Below is a small trained network, with its code and all its weights. Each question gives an input and a class and asks what happens when units are switched off, that is, made to give their printed mean instead of their output.

import numpy as np


def w(rows, s, z=0):
    codes = np.array(rows[::2]) - 128.0
    scale = np.full(codes.shape[1], s)
    scale[-1] = z or s
    return codes * scale


def f(y):
    return y / 2 * (1 + np.tanh(0.7978845608 * (y + 0.044715 * y**3)))


def log_softmax(a):
    a = a - a.max(-1, keepdims=True)
    return a - np.log(np.exp(a).sum(-1, keepdims=True))


def net(x, mask):
    res = np.array(x, float).reshape(1, 6) / 4 @ E
    y = f(res @ A[0][:, :-1].T + A[0][:, -1])
    res = res + np.where(mask, y, B[0][:, -1]) @ B[0][:, :-1]
    return log_softmax(res[-1] @ U[:, :-1].T + U[:, -1])


A, B = {}, {}
E = w([
[20,171,218,254],'x0',
[139,123,143,128],'x1',
[104,133,89,129],'x2',
[224,222,20,237],'x3',
[119,120,110,132],'x4',
[106,144,103,124],'x5',
],0.0086)
A[0] = w([
[178,185,148,162,171],'N1',
[128,134,79,151,168],'N2',
[105,137,143,123,82],'N3',
[34,164,161,250,254],'N4',
[141,85,91,117,246],'N5',
[173,155,106,135,96],'N6',
[161,209,119,234,240],'N7',
],0.015,0.0057)
B[0] = w([
[173,86,148,86,166],'N1',
[201,86,135,126,156],'N2',
[135,133,141,187,133],'N3',
[75,71,194,87,250],'N4',
[234,173,180,44,171],'N5',
[254,95,106,221,152],'N6',
[163,79,95,25,222],'N7',
],0.0095,0.02)
U = w([
[116,101,160,3,253],'0',
[195,91,57,137,148],'1',
[130,126,161,226,18],'2',
[89,188,96,185,15],'3',
[74,181,79,173,16],'4',
[126,170,191,178,14],'5',
[18,51,213,172,216],'6',
],0.011,0.0053)

Each question gives the input, the list of numbers given to net, and the class t.
The units are the neurons (one row each of A and B). Each row of codes is followed by its name. A weight is (code - 128) times the scale printed after its matrix; where a second scale follows, it is the last column's (A, B and U).
mask holds one flag per neuron, in row order. A switched-off neuron (its flag False) gives its mean, the last column of its row in B, instead of its output. The means were averaged over made-up inputs and are rounded, as every weight is.
A unit's drop is (log p(t) with every unit on - log p(t) with that unit switched off) / (log p(t) with every unit on - log p(t) with every unit switched off).
The circuit of an input: a set's keep is (log p(t) with only the set's units on - log p(t) with every unit switched off) / (log p(t) with every unit on - log p(t) with every unit switched off). Starting from all 7 units, units are removed one at a time, each time the one whose removal leaves the highest keep (on an exact tie, the one counted first), for as long as the keep stays at least 0.8.
units of the circuit, in order: the units of the circuit, biggest drop first
most important unit: the unit with the biggest drop
top k neurons: the k neurons with the biggest drops, biggest first
drop when u is switched off: that unit's drop, to one decimal
input [3,-6,0,0,-3,1], class 6: most important unit => N5
input [6,1,7,-1,-2,-5], class 6: top 2 neurons => (N5; N4)
input [-2,8,6,4,1,-1], class 1: top 2 neurons => (N4; N6)
input [1,-3,-5,0,8,4], class 6: units of the circuit, in order => (N7; N5)
input [7,-2,4,8,4,8], class 0: top 2 neurons => (N7; N4)
input [-5,-4,-1,1,-7,-3], class 1: top 3 neurons => (N4; N7; N6)
input [-3,-4,-6,7,-7,-8], class 1: top 2 neurons => (N6; N4)
input [8,-6,7,6,7,5], class 0: drop when N7 is switched off => 2.6
input [-5,8,1,1,-4,6], class 1: drop when N7 is switched off => 0.2
input [-1,0,-3,4,2,0], class 1: drop when N4 is switched off => 0.8
input [-2,8,1,2,-3,-3], class 1: drop when N4 is switched off => 0.9
